E: [-5, 2, -21, -26, 12, -4, 3, 9, -1, 24, -1]
B: [13, -10, 1, -27, -8, -12, -6, 1, -15, -12, 2]
F: [-36, 10, -20, -7, -17, -20, -5, -33, -10, -11, -5]
N: [-6, -1, -23, 9, 19, 31, 8, -15, -1, -9, -2]
J: [20, 33, 12, -10, -3, -15, -22, 14, 1, 10, -21]
W: [4, 11, 12, -4, 11, 11, 11, 20, 16, -18, 0]
U: [-2, -30, 0, -34, -29, -14, 12, 51, 20, 4, 2]
D: [20, 33, 12, -10, -3, -15, -22, 14, -11, 10, -21]
X: [30, -8, 7, 11, 10, 2, 4, -17, 14, -18, 18]
T: [20, 33, 12, -10, -3, -15, -22, 5, -11, 10, -21]
Z: [28, -6, 1, -13, 16, 45, 0, 19, 0, 1, -8]
succ: [5]	[-11]
find: [-6, -1, -23, 9, 19, 31, 8, -15, -1, -9, -2]	N
find: [-2, -30, 0, -34, -29, -14, 12, 51, 20, 4, 2]	U

V: [-4, 2, -19, -11]
H: [10, 28, -25, 27]
G: [-6, 42, -25, -4]
P: [-5, 24, -24, -23]
Y: [-23, 27, -23, -23]
Q: [-5, -23, -24, -19]
K: [-4, -24, -25, -25]
common Y H: 	[27]
common P Y: 	[-23]
common Y Q: 	[-23]
common V Q: 	[-19]
succ: [42]	[-25]
common Q Y: 	[-23]
common K P: 	[-24]

bube: [-9, 8, -11, 22, -15, 4, 47, -13, -19, -10]
tef: [4, 5, 25, -34, 4, 2, -29, -43, 17, -2]
Nom: [-5, 10, 4, 16, 1, -6, -14, 11, 8, 15]
Dig: [0, 5, 2, 6, 13, 5, -4, 14, -14, 3]
Bug: [0, 18, 17, -37, 0, 8, -31, -26, 23, 11]
pebi: [14, -1, 15, -13, -4, -2, 2, 6, 23, 18]
Lezol: [12, -20, 24, -35, -3, -18, -38, -27, 21, -17]
Maf: [2, 7, -21, 7, -1, -8, 4, 12, -3, 15]
lafe: [-9, 8, -30, 43, -6, -4, 34, 34, -26, -31]
succ: [47]	[-13]
common bube Bug: 	[8]
common Dig Nom: 	[-14]
common lafe Dig: 	[-4]
succ: [-27]	[21]
succ: [13]	[5]

M: [11, -12, -11, -11, 20, -11, -12, -12, -14, 12, 12, -12, -12, 11, 11, -37, 17, -12, 12, -12, 13, 11, 15, 13, 11, 11, 11, 12, -14, -15, 12, -12, -12, 11, 12, 11, -11, 13, -13, -12, 10, 10, -9, -12, -11, -12, 12, -13, -11, -16, -12, -11, -12, -11, -13, -16, -12, 26, 13, 18]
R: [-13, 26, 25, -16, -6, 26, 16, 26, 23, -10, -5, 12, 26, -11, -13, 27, -12, 25, -13, 26, -14, -13, 20, -14, -13, -12, -13, -13, 19, 23, -13, 26, 26, -9, -13, -10, 18, -12, 27, 16, -12, -11, 20, 26, 24, 25, -13, 27, 24, 24, 26, 23, 25, 24, 24, 22, 26, 26, -10, -6]
L: [42, -39, -40, -8, 43, -39, -36, -39, -39, 43, 40, -41, -39, 42, 43, -39, 45, -38, 43, -39, 43, 42, 30, 43, 42, 42, 43, 43, -40, -36, 42, -39, -39, 42, 42, 42, -38, 44, -38, -39, 42, 42, -41, -39, -40, -40, 42, -39, -40, -37, -39, -40, -39, -40, -37, -37, -39, -39, 43, 44]
C: [11, -12, -11, -13, 20, -11, -12, -12, -14, 12, 12, -12, -12, 11, 11, -13, -36, -12, 12, -12, 13, 11, 15, 13, 11, 11, 11, 17, -14, -15, 12, -12, -12, 11, 12, 11, -11, 13, -13, -12, 10, 10, -9, 24, -12, 22, -20, 23, 21, 22, 23, 19, 24, 22, 25, 20, 25, 23, -18, -10]
A: [42, -39, -40, -8, 43, -39, -36, -39, -39, 43, 40, -41, -39, 42, 43, -39, 45, -38, 43, -39, 43, 42, 30, 43, 42, 42, 43, 43, -40, -36, 42, -39, -39, 42, 42, 42, -38, 44, -38, -39, 27, 42, -41, -41, -41, -40, 31, -39, -40, -39, -40, -40, -41, -41, -41, -39, -41, -40, 32, 31]
find: [-13, 26, 25, -16, -6, 26, 16, 26, 23, -10, -5, 12, 26, -11, -13, 27, -12, 25, -13, 26, -14, -13, 20, -14, -13, -12, -13, -13, 19, 23, -13, 26, 26, -9, -13, -10, 18, -12, 27, 16, -12, -11, 20, 26, 24, 25, -13, 27, 24, 24, 26, 23, 25, 24, 24, 22, 26, 26, -10, -6]	R
find: [11, -12, -11, -11, 20, -11, -12, -12, -14, 12, 12, -12, -12, 11, 11, -37, 17, -12, 12, -12, 13, 11, 15, 13, 11, 11, 11, 12, -14, -15, 12, -12, -12, 11, 12, 11, -11, 13, -13, -12, 10, 10, -9, -12, -11, -12, 12, -13, -11, -16, -12, -11, -12, -11, -13, -16, -12, 26, 13, 18]	M
common C A: 	[-36]
common A C: 	[-36]
find: [42, -39, -40, -8, 43, -39, -36, -39, -39, 43, 40, -41, -39, 42, 43, -39, 45, -38, 43, -39, 43, 42, 30, 43, 42, 42, 43, 43, -40, -36, 42, -39, -39, 42, 42, 42, -38, 44, -38, -39, 42, 42, -41, -39, -40, -40, 42, -39, -40, -37, -39, -40, -39, -40, -37, -37, -39, -39, 43, 44]	L
common C L: 	[-36]

mopit: [-2, 2, 0, -6, 26]
duv: [-1, 3, 0, -3, 3]
pud: [0, 1, 1, -1, -2]
suluv: [-18, 20, -1, -35, 27]
Nit: [-16, 3, 0, -32, 27]
Fal: [-1, 0, -1, -1, 0]
getib: [2, -26, 1, 17, -40]
succ: [20]	[-1]
common pud getib: 	[1]

masoz: [-27, 3, 16, 17, 16, 12, 15]
Regas: [2, -1, -7, -4, -7, -4, -7]
vazib: [31, -2, -7, -20, 27, 20, 28]
voki: [13, -5, -24, -20, -22, -17, -23]
Vofol: [4, 8, -10, -6, -7, 1, -9]
sused: [12, -1, -10, -2, -9, -6, -9]
boku: [42, -8, -32, -8, -30, -20, -32]
dif: [31, -2, -23, -20, 15, -15, -22]
common Vofol vazib: 	[-7]
succ: [3]	[16]
find: [12, -1, -10, -2, -9, -6, -9]	sused

fovi: [17, -7, 18, 6, 24, -13, 15, -14, 4, -6, -23]
fibi: [-4, -7, 18, 6, 16, -13, 15, 3, -13, -6, 9]
Vamep: [-4, -7, 18, 15, 24, -13, -26, -4, -7, 5, -15]
find: [-4, -7, 18, 15, 24, -13, -26, -4, -7, 5, -15]	Vamep
find: [17, -7, 18, 6, 24, -13, 15, -14, 4, -6, -23]	fovi
succ: [3]	[-13]

bazen: [-18, -14, -1, -50, 36, 7, -38, -2, -13, 25, 34, 0, 33, -5, 1, -1, -11, 9, -42, -16, 2]
rusa: [-18, -14, -1, -50, 36, 7, -6, -2, -12, 25, 11, 0, 33, 50, 1, -13, -11, 9, -42, -12, -2]
Fefo: [-7, 1, 3, -22, 1, -2, -12, -6, -15, 14, 5, -6, -1, 10, 8, 0, -9, 9, -16, -2, 5]
find: [-18, -14, -1, -50, 36, 7, -6, -2, -12, 25, 11, 0, 33, 50, 1, -13, -11, 9, -42, -12, -2]	rusa
find: [-7, 1, 3, -22, 1, -2, -12, -6, -15, 14, 5, -6, -1, 10, 8, 0, -9, 9, -16, -2, 5]	Fefo
find: [-18, -14, -1, -50, 36, 7, -38, -2, -13, 25, 34, 0, 33, -5, 1, -1, -11, 9, -42, -16, 2]	bazen
succ: [10]	[8]

Fel: [0, -11, 1, 12]
vum: [-34, 1, 28, -16]
Bag: [0, 0, 2, 4]
succ: [2]	[4]
succ: [28]	[-16]
common Bag Fel: 	[0]

nogo: [-25, 10, 7, 18, -24, -14, 16, 10, -21, 17, -26, -25, -12, -19, 14, 12, -24]
Soni: [15, -33, 43, -48, 40, 29, -51, -33, 40, -53, 44, 44, 0, 37, 19, -45, 46]
Duroz: [-14, -15, -25, -4, -23, -10, -7, 4, -23, -6, -26, -40, 6, -16, -5, 23, 18]
kuf: [-20, -21, -40, -4, -37, -18, -8, 10, -38, -5, -40, -39, 10, -28, -4, 2, -40]
neba: [22, 17, -20, 22, -17, -16, 23, 14, -17, 23, -17, -19, 3, -19, 23, 18, -21]
find: [-14, -15, -25, -4, -23, -10, -7, 4, -23, -6, -26, -40, 6, -16, -5, 23, 18]	Duroz
succ: [6]	[-16]
find: [-25, 10, 7, 18, -24, -14, 16, 10, -21, 17, -26, -25, -12, -19, 14, 12, -24]	nogo

vez: [35, 24, 25, -33, -12, -18, 16, 15, -2, -12, 8]
Mevev: [3, -6, 6, -12, -11, -30, 28, 27, 28, -15, 17]
puz: [2, 26, -9, 16, 9, -38, -26, -24, -7, 10, -21]
Mene: [14, -22, 28, -34, -3, 33, -5, 26, 11, 21, -15]
potes: [2, 0, -6, -22, -9, 25, 25, 18, -23, 0, 6]
tolot: [-13, -8, 27, -6, 11, 12, 8, 27, 5, 41, -9]
nuv: [17, 6, 22, -6, -3, -20, -11, 26, 4, -39, 12]
lefi: [-10, -3, 19, -17, 24, 13, -8, 17, 2, -9, 8]
ligav: [-4, -25, -3, -20, -29, -6, -23, -18, 27, 20, -1]
Roned: [-2, 20, 47, -9, 9, 3, -21, -13, 10, -12, -10]
fir: [22, -4, -7, 2, -7, -15, -4, 34, 4, -29, 20]
mez: [-7, 7, -28, -23, 9, 4, 36, 10, 17, -12, 2]
common Mevev fir: 	[-15]
succ: [-34]	[-3]
common ligav vez: 	[-18]
succ: [19]	[-17]
common vez puz: 	[16]

Kupo: [-17, 11, 8, 24, 19, 0, 18, 30, 37, -16, 23, 7, 29]
tega: [-2, 38, -5, -24, 26, 9, -3, -8, 10, -8, -7, 21, 14]
zikof: [-21, 47, 25, -9, 20, -7, -7, -8, 20, 13, -4, 9, 9]
Sotu: [26, -6, 20, -4, 27, -3, 19, 11, 4, 19, -18, -7, 18]
mani: [-3, 14, 22, -2, 6, -15, -3, -3, -7, 18, 10, -36, -14]
beri: [-13, 9, 15, -29, 12, -14, 4, 10, 29, -11, 7, -10, -9]
dag: [12, 22, -14, 9, -8, 7, -16, 5, -32, -25, 1, 4, -6]
common Kupo mani: 	[18]
succ: [13]	[-4]
find: [12, 22, -14, 9, -8, 7, -16, 5, -32, -25, 1, 4, -6]	dag
succ: [24]	[19]

nizek: [6, -35, 6, -29, 20, -34]
fub: [-20, -24, -21, 7, 8, 12]
Til: [-35, -3, 9, -20, 22, -3]
Bupuv: [18, 8, -43, -4, 6, 10]
pedam: [7, -41, -17, -3, -6, 26]
find: [18, 8, -43, -4, 6, 10]	Bupuv
find: [-35, -3, 9, -20, 22, -3]	Til
succ: [18]	[8]
succ: [-17]	[-3]
common pedam fub: 	[7]
common Til fub: 	[-20]
common fub Til: 	[-20]

vuz: [0, -5, 6, -6, -8, 5, 5, 3, 5, 7, -6, 6, 8, 3, -6]
Labub: [1, -13, 0, -13, -13, 11, 12, 12, -6, 12, -13, 13, 14, 13, -12]
sivi: [21, 41, -12, 41, 37, -36, -40, -41, 26, -30, 40, -34, -34, -43, 41]
Luro: [-10, -5, 3, 10, -30, -8, -14, -16, 17, -12, 12, -14, -11, -14, 11]
muv: [-2, 44, -12, 47, 49, -30, -45, -40, 13, -48, 46, -45, -47, -39, 46]
Rorir: [-11, -23, -1, -24, -23, 28, 23, 24, -4, 22, -24, 24, 24, 24, -24]
Nosut: [21, -31, 23, 41, 37, -36, -40, 55, 26, -30, 40, -34, -34, -43, 41]
dedab: [1, -11, -3, -11, -11, 1, 12, 10, -14, 10, -11, 9, 8, 9, -12]
lepu: [-8, -13, -2, -14, -13, 14, 14, 13, -2, 13, -14, 13, 13, 14, -14]
ver: [-10, 7, -17, 8, 11, 1, -7, -3, -4, -12, 8, -9, -10, -1, 8]
giri: [-13, -27, -1, -29, -27, 31, 29, 28, 1, 27, -28, 29, 29, 29, -29]
common dedab sivi: 	[-12]
succ: [-41]	[26]
common dedab giri: 	[1]

Tuzef: [5, 16, -4, 10, -9, 9, 1, 6, 7, 5, 6, -41, 4, -9, -6, 14, -9, -19, 5, 15, -10, 16, 0, -10, -7, -17, -1]
tekog: [5, 21, -4, 10, -9, 9, 1, 6, 7, 5, 6, -41, 4, -9, -6, 14, -9, -19, 5, 15, -10, 16, 0, -10, -7, -17, 0]
kiv: [16, 10, -22, 15, 11, 2, 5, 3, -4, -8, -4, -31, -5, -1, -13, -1, -25, -12, 15, 23, -5, 0, 15, 8, 9, -7, -12]
zaz: [6, 23, -4, 14, -1, -5, 0, 7, 5, 2, 5, -39, 3, -9, -6, 11, -14, -18, 6, 19, -11, 14, 8, -4, 0, -14, -5]
Sivo: [10, 18, 2, 12, 15, -5, 3, 3, 4, -3, 6, -40, 5, -5, -9, 11, -13, -23, 4, 5, -12, 8, -4, -6, -10, -18, -3]
find: [6, 23, -4, 14, -1, -5, 0, 7, 5, 2, 5, -39, 3, -9, -6, 11, -14, -18, 6, 19, -11, 14, 8, -4, 0, -14, -5]	zaz
succ: [-8]	[-4]
find: [5, 21, -4, 10, -9, 9, 1, 6, 7, 5, 6, -41, 4, -9, -6, 14, -9, -19, 5, 15, -10, 16, 0, -10, -7, -17, 0]	tekog

Ses: [-21, 13, 5, 21, 24, -8, 14, -8, -23, -2, -1, 7, -23, -9, -13, 1, -7, 23, -27, 31, -1, -13, -6, -15, -2, 11, 21, -9, 3, 0, -24, -30, 14, 0, -12, 17, -24, -13, 34, -26, 8, 1, -10, -8, -32, -23, -8, 32, 37, -22, -28]
mulad: [10, 13, 5, -30, 24, -8, 14, -8, -23, -2, -1, 7, -8, -9, -13, 1, -7, 23, -27, 31, -4, -13, -6, -2, -2, 11, 21, 0, -27, 20, 12, 5, -14, -33, 5, -12, -20, 25, -3, 22, 1, -10, -23, -6, -29, -27, 14, 1, -11, -17, 1]
gibar: [8, 32, -6, 25, 12, 7, 25, -11, 4, 20, -23, -15, -13, -2, -21, 5, -34, -3, -1, -21, 33, 10, 20, 4, 28, 10, -45, -14, -4, 4, -6, -4, 16, 4, -31, 20, -14, -16, -6, -10, 7, -14, 0, 12, 31, 6, -10, -5, 36, -11, 0]
find: [8, 32, -6, 25, 12, 7, 25, -11, 4, 20, -23, -15, -13, -2, -21, 5, -34, -3, -1, -21, 33, 10, 20, 4, 28, 10, -45, -14, -4, 4, -6, -4, 16, 4, -31, 20, -14, -16, -6, -10, 7, -14, 0, 12, 31, 6, -10, -5, 36, -11, 0]	gibar
find: [-21, 13, 5, 21, 24, -8, 14, -8, -23, -2, -1, 7, -23, -9, -13, 1, -7, 23, -27, 31, -1, -13, -6, -15, -2, 11, 21, -9, 3, 0, -24, -30, 14, 0, -12, 17, -24, -13, 34, -26, 8, 1, -10, -8, -32, -23, -8, 32, 37, -22, -28]	Ses
succ: [-17]	[1]
find: [10, 13, 5, -30, 24, -8, 14, -8, -23, -2, -1, 7, -8, -9, -13, 1, -7, 23, -27, 31, -4, -13, -6, -2, -2, 11, 21, 0, -27, 20, 12, 5, -14, -33, 5, -12, -20, 25, -3, 22, 1, -10, -23, -6, -29, -27, 14, 1, -11, -17, 1]	mulad
succ: [-26]	[8]

keli: [8, 42, -17, 6, 9, -25, 44, 10, 55, 31, -32, 19, 1, 41, -40]
Sepiz: [6, 47, -15, 0, 13, -21, 11, -10, 51, 25, -32, 14, 3, -33, -37]
gika: [-8, 35, 13, -25, 16, 22, 9, 3, -3, -37, 1, -22, 15, 10, 17]
succ: [42]	[-17]
find: [-8, 35, 13, -25, 16, 22, 9, 3, -3, -37, 1, -22, 15, 10, 17]	gika
find: [8, 42, -17, 6, 9, -25, 44, 10, 55, 31, -32, 19, 1, 41, -40]	keli

rifo: [19, -3, -7, -10, -16, 16, 38, 20, -6]
Kiz: [20, 21, -7, 20, -16, 7, 52, -1, 24]
tanov: [20, -3, -7, 44, -16, 7, -17, -1, 24]
Kamit: [-16, -3, -7, 44, 20, 16, 38, -9, -6]
succ: [52]	[-1]
find: [20, 21, -7, 20, -16, 7, 52, -1, 24]	Kiz
succ: [21]	[-7]
find: [-16, -3, -7, 44, 20, 16, 38, -9, -6]	Kamit
find: [19, -3, -7, -10, -16, 16, 38, 20, -6]	rifo

